Each row is followed by its class.
[-17 -29 -28  17  -4 -29 -21  30  -5  20  23   0  -5  -3  -8 -52  -8 -11
  24  -7  24 -47  -3 -36 -12   0 -42  16 -33  40  21  33 -18  10  10 -28
  -8]	fis
[ 21   1  21 -21 -39 -31 -37 -34  -4   7  -1  -6  -1  15  14  -3  31 -24
  -2  20  34  22  -5  -6   2  18  15  12  -7  26   3  21  -8  14  21  36
  -9]	Dat
[-13 -19   2  10   4  -9  -5  -6  25  31  -3  -5 -67  -9 -16 -36  10 -30
  -3  27  67  17  -7 -33  16  19   2  13 -26  36   8  55 -43  -7   8  22
 -23]	bosas
[ 38  12  12 -11 -16  20  44 -17 -29 -20  -1 -12 -38  37   4   6  10   0
 -25  -3  24  12 -14   6  17   6  40 -17  18  32  -1   7  34  31  14  33
 -46]	Neral
[  6  19  15 -34  18  25 -61 -10  31  37  -1  -5  30  12   0  22   8  12
  54  -4 -17  14  29  17  55   1 -43  12   5  -5  12 -13 -26 -31   0 -39
   0]	las
[ 14  -4   2 -23  29 -30 -21 -25  -4   6  31   0  36 -19 -15  -8  -5 -38
  -2  13  44 -14 -12  31  31 -15 -17 -42  -6 -29 -17  33   5  -9   1 -68
  -9]	las
[-12 -25  24  15  -6  24  45 -23   0  -8   1  23   9  -4  21  21   7 -22
 -34   3 -24 -18 -30  -4  -1   7  13   9  11 -20 -27 -39  18 -13   1  30
  -3]	feza
[-17 -23 -32  12   4 -29  20 -44  55  32 -17 -14 -18 -15 -10 -12 -10 -10
   0  25  83  28   3   7  38   2  22   5 -11  -7  27  30  -7  -6  20  22
  21]	feza
[ 11  44 -32 -30  -9  10 -10  -2  -2 -24  -6 -15  -7  23  10  33  15  36
 -22   2  -8 -15 -19  22  46  28  55  36   2  20  -2  -2  27  20   3 -18
  14]	tovuz
[ -6 -34 -42  31  22 -18   6 -18  -4 -13  -3  -1   3 -10   2  26 -12  -1
  14  22  22 -22   4  26   3 -17 -17  15  11 -10  31   6  -7 -15   5 -26
  50]	feza
[-17 -47  20  37  13  27  -2  -8   0  40 -28  -1 -63 -17  -3  22 -17 -20
  -8  13  16 -15 -12   4 -16   6 -19  39  22  15 -19 -26 -44  -7  19  42
 -14]	bosas
[ 14  -8  16  55 -17  14 -18 -18  -2  -5  26   3 -20   4 -14 -21  13 -29
   0  23  -9 -22  -7 -55 -52 -26  -9 -45 -14  38 -28  -6 -14  62 -13  56
   5]	Neral
[  3 -29  -7  17  12  33  29  10 -15  34 -15 -31 -58  41 -13  -9 -21  11
 -33  -3  24 -44  -5   6  57  14  27  42  18  27 -24 -31   4  43  28  37
 -43]	bame
[ 16  18  -2 -46  35 -25 -34 -35  14  -8  25  13  29  -6  22   3   2 -26
  46  28  24  54  25  43  22 -36 -18  -9 -19 -17  25  19   5 -31  -3 -98
   9]	Lotuf
[-14 -44   3   9  -3  -9  21 -22  19  44 -31 -13 -47 -12  12 -18  -7 -20
  -9  20  40  -3   6  18  63 -13  39  48   4  18 -14  -6   2  -3  13  33
 -14]	bosas
[ -6 -19  14  17 -31 -40  48 -41   4   8   9  36 -11   4  30 -24  41 -22
  -9 -13  35  56  17 -24 -23 -12   6 -32 -40   2   9 -20   6 -15  -9  58
 -29]	fir
[ 30  -9 -21   8   5  15 -13  13 -38 -33   4 -26   1  -7 -17  45  13  11
  17  18 -14  -5   0  31  48  -8  -3 -15 -22 -30 -11 -14  -9  22   1 -60
  34]	bosas
[ -2  11  12  32  -5  28  74  15 -12 -22 -13 -22  12   6  -3   8  -5   7
 -23   4 -16 -46   7 -12  20  -3  18 -28  11   2  -8  -5  15  25   7  50
  -9]	Neral
[ 24 -25  18 -63 -18 -33 -16 -10 -12 -17   7  17  13 -26  26  22  14 -45
 -11 -23 -10  60 -35  -2  -6 -39  11 -26 -21 -17  23   5  18  -8 -30 -52
  -2]	tovuz
[  7  11  12  16  -6  37  -5  25 -20  -6  -5  34 -16  18  15   6  17  24
  19 -16   2   1  22  24 -12  20 -31  18  18  19  39 -11  -2 -27  11 -20
 -29]	Neral
[ 16 -29   8  -9  26 -17 -27  25 -36 -17   7  -1  23  -3  -2  -5  -6 -35
  20  15  27 -10   9  11   0 -42 -45  -2 -28   3  -7  15 -32  -4  13 -73
  19]	Lotuf
[ 16   2 -35 -16   1 -21   6 -14 -19  -7   1 -47   7  20  -9 -13  13   2
   9   7  30  16  29  17  86  15  48  22  -5   7  33  42  11   5  15 -48
   2]	bosas
[ 11 -23  21 -10 -12 -42  32  13  -1  43 -27 -11 -42 -18  42 -21  29  -6
  -2  -7  70  14  27  15  76 -30  21 -24 -25  29  24  14   8  -7  16  36
 -42]	fis
[ 20 -12   5  16 -18  20  35   6 -12   3 -21  -2 -47  21 -17 -41  26  -9
   2  13  30  21   8 -23  55  31  21   3 -16   4 -18   9  -2 -14   8  40
 -41]	bosas
[  7 -40 -17  68  27 -19 -31  -6  -7  12  13  -2 -18  -6 -13 -19  -7 -15
  27  33  28 -37   7 -13   2 -38 -49 -29 -34   9 -44  -5 -38  30  10  16
  25]	bame
[  9 -20   7  47  30  15 -23  13 -51 -14  -3   7  22  -7   3  -5 -11 -15
 -15  18 -12 -20  17  34  31   2  25 -20  16 -18 -28 -31  -6   2  16 -12
  18]	bame
[ 22 -55   9  -1  10   2 -14  -2 -10   1  23  15 -15   4  10  -8  -9 -44
  -4 -13   3  27 -30   1 -32 -57 -20 -36 -15   6 -33  -8 -18   4  -9 -19
  19]	bame
[-21   6  22   9   0 -14 -28 -21  10  14 -17   1  20 -27   0  10 -12 -18
  19 -17 -22  27   7  -6  17  27  57  12  17 -10  22 -30   2  25   0  10
 -22]	fir
[-34 -19 -37  50  27 -16  31   9  21  47   2   0 -12  11  -6 -40 -37   0
  26  24  26 -24  23 -50  -4   5 -15 -22 -54  19   1  -9 -38   5  -3  31
   0]	Lotuf
[  5  -8  20   0  -3  -3  22 -16 -27 -30  36   5  26 -20  27   8  33 -30
   0  30 -47 -24   1  -5  20   4  -7  -6  -6 -20  25  24  23  -7 -25 -46
 -10]	bosas
[ 27  23   6 -22   8   6 -50 -13  -3 -36  13  -3  17  22   2   9  20 -24
  24  30   7   4   4  54  40  -7 -10  12  28  -6 -11  19   5 -20  10 -34
  -5]	bame
[ 29 -25   4 -17 -13 -50  -6 -15 -39 -31   8   5  20  -4   4 -21  34 -33
  -6   5  32  17  -6  18  23 -21  35 -10 -12   8   6  34  15  18  -9 -24
   7]	fir
[ 18 -16  24 -91  -8 -33 -37 -27  -7 -34  13  -2  39   3  22   3  37 -27
  24   1 -26  97   8  25  20 -63  35  -5 -28 -14  15   1  16 -19 -26 -51
  16]	las
[ -3 -34  -8  40  33  -1 -13  11  -9 -12  38  26  24  -7   5 -18   1   7
  14  15  14 -40   7  17 -41 -28 -43 -28 -26 -18 -23   0  -2  -7   6 -54
  33]	las
[-23 -15 -15  57   3 -10  29  -2   8  13 -29 -12 -77   0 -20 -23  -5  19
 -16  15  58 -16  -4 -36 -22 -10  24 -14 -17  34 -16 -18 -11  38  17 113
 -25]	fis
[ 10  23  27   3  23  48  28  25 -23 -47   8   8  -4 -32  -2  31   0 -16
  -1   6 -36 -19  -5  36  20  28  -4 -17  25 -17  17  11   5 -25   2 -54
   1]	fir
[-16  22 -13 -24 -21   5  15  19  18 -17   1 -22 -24  12   2  12  -7   4
  14  -3  11   9  -7  22  18  12   8   4 -30  23  10  11 -14 -20  22 -11
  -3]	Dat
[ -6 -32 -20  17  67  -3 -33  34 -13   6   9   1   3 -17   4 -16 -23   2
  58  27  28  -9  50  19  54 -20 -42  -8 -25  26  64  60 -46 -50  11 -99
  32]	Neral
[-15 -20 -25 -13  17 -68 -19 -30  28  13 -32 -21 -15 -25  17  30  -8 -21
  58  31  52  53  30  35  86 -11  47  14 -31 -22  32   6 -33 -19  25  -8
  22]	Dat
[-15 -20   7  -5   3 -36 -23 -28  34  36  -1 -11 -26 -28 -16 -32 -23 -37
 -28  11  62 -13 -27 -20  46 -15  59   0 -23  15 -17  16   2  54   6   0
 -10]	Dat
[ 17   3  11  20  -7  47  31  22 -38 -48 -22  -1  -7  13  -2  44   3  32
 -14  11   1 -56  -7  31   3  21 -46  -1  37 -12  -2  -7  20 -21  24  16
   0]	las
[ 19 -30 -11  -9 -16 -46 -20  26   2   0   4 -10  -1   9  12 -10   5   5
  -4  -4  46   2  -2 -25 -52 -38 -29  -7 -40  18   8  13   8  33   9  -3
   6]	tovuz
[ 20 -27  20   2 -35 -31 -23  -3  -2  27 -37  25 -14 -11  27  15   5 -16
  29  -4  32  58  18 -14   4   0 -38   2 -13 -17   5 -35  -2 -23  11  32
 -23]	bosas
[-28 -22  -4  -6  12 -61  -4  -8  17  40  -4 -17  12 -31  26   7  -5 -15
  36   4  22 -17   7  27  45 -35   3  24 -30   9   9  12 -19  18   1 -39
  -7]	bosas
[ 12 -22 -13 -10   6  29  25 -23  28  13 -27 -18 -69  33 -13 -13 -20 -15
  -6  21  34   9 -32   4  46 -10  49  20  18  52 -19   8   1   2   5  52
   1]	feza
[-26 -13 -24  41  63  20 -16  12   0  35   0  13 -36 -32 -19 -25 -30 -12
  10  32  17 -65   5  36  47   3  13  22  10   7 -14 -14 -24  -4   9 -32
   2]	fis
[-14 -12  -9  47   5 -12  57  19  23  34  15  16 -49  -8   9 -28 -18   0
  -4  19  45 -57  -6 -36   5  35 -27 -21 -43  30 -15  12  -3  14  12  39
 -26]	fir
[  1 -43   0 -51  30 -10  24   2  -6  -2  31   6   4   8   0 -53 -27 -50
 -11  12  31   1 -24   7  20 -52  -2   0 -39  29 -25  38  -6  -3   7 -75
  19]	las
[-20   9 -38  -4  19 -29  36 -55  19 -11  21  -8 -21 -26  35  32  -2 -11
  -8  34  12 -28 -10  65  65  -4  61  21  10   8  -8  28  31 -25   2 -22
  21]	Neral
[ 20  13 -11 -20 -20 -28  45 -48  -5 -10  -3  11 -11  13  30 -12  40 -37
 -10  20  -3  59   6  -7   3  -2  49  -7 -16   6 -11  -3   6 -20  -8  56
   4]	tovuz
[ 41  -1   9 -16 -41 -26  18   6 -20   3 -20   4  11 -11  24   5  39 -11
  13 -44  -1   2   5  -1  15 -33 -24 -22  22  -7  17  -3  26 -10 -17  22
 -14]	fis
[ 17 -30   7 -19  18  35 -27 -10  -2  -4  10 -14   6  29   6  31  -6 -32
  10  26  12 -16 -12  72  36 -24  -9  26  28  18   4  -5 -17  -9  24 -56
  17]	feza
[ 17  28  23 -15  11  13  19 -16  -9 -19  16   7 -21 -10  26  19  -2 -36
 -17  23  10   8  -8  17  41  19  22 -21  14   4  17  22  25  -7   2 -42
 -28]	bosas
[-32   9 -24  32  35 -11  16   2  30  23   4 -16 -23  -2   3 -16 -13  -2
  22  30  50 -29  39   2  77   8  38  23 -26  29  29  23 -27  32  30 -23
  -1]	Neral
[ 16 -24 -14 -31 -16  22 -29 -15  14  -4  -6   7  -4  50  -1  39  10  12
  11 -12  -2  37 -14   2 -38 -22 -29  25   9 -11  -2 -39  -8 -24 -19  10
  14]	Lotuf
[  7 -41 -19   6  -6 -24  22 -15 -35  21 -28 -22 -47  20 -21 -25 -11  -8
 -20 -26  41  29   4 -54 -14 -22  31  24 -10  32  22 -13  -9  51  -1  32
 -15]	Lotuf
[-35  -4 -35  48  22  39  19  22  31  31 -36 -23 -45  23  -5  29 -71  13
  -9  17  34 -68   6  47  13  11  21  30  41  19 -19 -55  -8  -1  27  43
   2]	Lotuf
[ -30  -27  -16  -22   53  -20   -2   -2  -16    5   33    7    9  -10
   11  -26  -44  -52  -10   19    7  -45  -12   13   23   -3    8   79
    3   24    5   34   -7   -4   15 -114    6]	bosas
[ 18   1   0 -17  14  65 -16 -12  -9 -14   6  -8  -5  53 -26  13 -15   5
 -16  43   8 -54 -37  34   5  36  -7  37  50  26 -12  17  -5  19  21  -3
   4]	las
[ 24  10  30   8  -5  29  -5   6 -26 -16  -8   5  28   4   2  21  -5  16
 -28 -13 -22 -27 -13  10 -18   2  20 -15  47  -5  -8 -23  41  35  -3  13
 -17]	Neral
[-23  -6 -40   1  40 -29   2 -14  18  -9   8   5  43  -8  25   3 -38   1
  13  36   8 -20   9  31  64   0  56  14  -8  -9 -10  14  20 -20  11 -37
  44]	Neral
[ -5  24 -45  49 -18 -13  -1   9  32 -33  13  32 -42  11  23   6  -1  29
   9   9  27 -23   5  20  -3  20  32 -20  -6   7 -13 -26  56 -21 -11  23
   7]	fir
[ -6 -29 -25  23   3   5  53  10  -1  40 -23 -23 -45  40  -3 -20 -15  23
  -3   7  52 -35  14 -10  42  21   6  24 -18  39   9   3 -25   7  35  48
 -14]	Dat
[ -4   8 -23  18   5  51  -3  35 -24 -49 -18 -30 -46  34 -28  55 -14  41
   5  30  -5 -29  -3  40 -33  28 -32  57  24   7  -8 -25 -15  -8  35   8
   5]	bosas
[ -1 -18  -8  41   9  40 -21 -28 -23   2 -39 -28  -9   4 -30  59 -14  17
  36  13 -27 -46   4  32  23  30 -26  56  54 -19   7 -37 -33  -6  31  25
   8]	Dat
[ -2  -5 -12  66  28  17  24  23   6  27  -3   5 -26 -14  -7 -38   7  25
   6  38  38 -75  28   4  11   1 -37 -11  -7   9 -13   5  -9   5  20  33
   2]	fis
[ 37  42  29  -3  -5  -4  -9 -41 -15 -34  18  29  -3  -4  11  -2  51 -29
   9  19  25  42  18  -8  37 -13   7 -56 -14 -20  30   6  26  12 -26 -38
 -36]	Lotuf
[ 15 -20   3  57  28   0  15   6 -20  -7  -4   7  -5 -16   4 -18 -29 -42
  30  18   3 -35  19  -1   7 -34  -1 -41   3   7  -4  -4 -18  13  11 -11
  29]	Dat
[ 19  38  10  -5 -16 -10  20   7 -18 -10  -2 -13  -9  -7 -22 -40  16 -20
 -15  -9  15  56  18 -29  17  37  68 -35 -21  14  15  15   2  38   4  16
 -18]	fir
[ 18 -19  44 -32 -17  11 -22  25 -24  -6  -8   1  28   1  12 -18  30   2
 -14 -13 -14   2  -4 -12 -10  -4 -13  15  14   6   2   8  18 -16   7  15
 -22]	fis
[ -7 -11 -21  21   2   4 -14  -7  -3  -6  -9   0  -2   0  -4  -1   4  10
  10  26  -9   1  -1  -6  23  34  18  22 -11   5 -13  -7  -6 -25  10  21
  28]	feza
[  9 -10   2 -10  -9   4  44  17 -19 -13  12   8  37  14  20  -1  20  15
 -52 -17  -9 -28 -25  23 -14 -22  43 -21   0 -24 -39 -38  43  27  -5  18
   2]	fis
[-13 -11 -27 -20 -21 -29   2  47  26   3 -31  -2 -37  35  42  29 -31  24
  23 -16  16  -5  -4  21 -25 -23  -2  45   6  39  -1 -27  19 -24  -1  29
  -5]	bosas
[ -2 -14 -44 -21 -16 -46  41   4   9 -11 -15   4 -38  17  34  11 -16  13
  10   4  49  18   8  14  17  14   8  14 -10   7  45  20  28 -59  11  14
  -1]	Dat
[ 32  36   4 -51   9  22  -7  51   3 -37  28  20 -21  20   9 -31   2 -25
   4   6  -4  11 -16 -14 -12   5  -3 -11 -11  34  26  49  18  -9 -15 -74
 -17]	tovuz
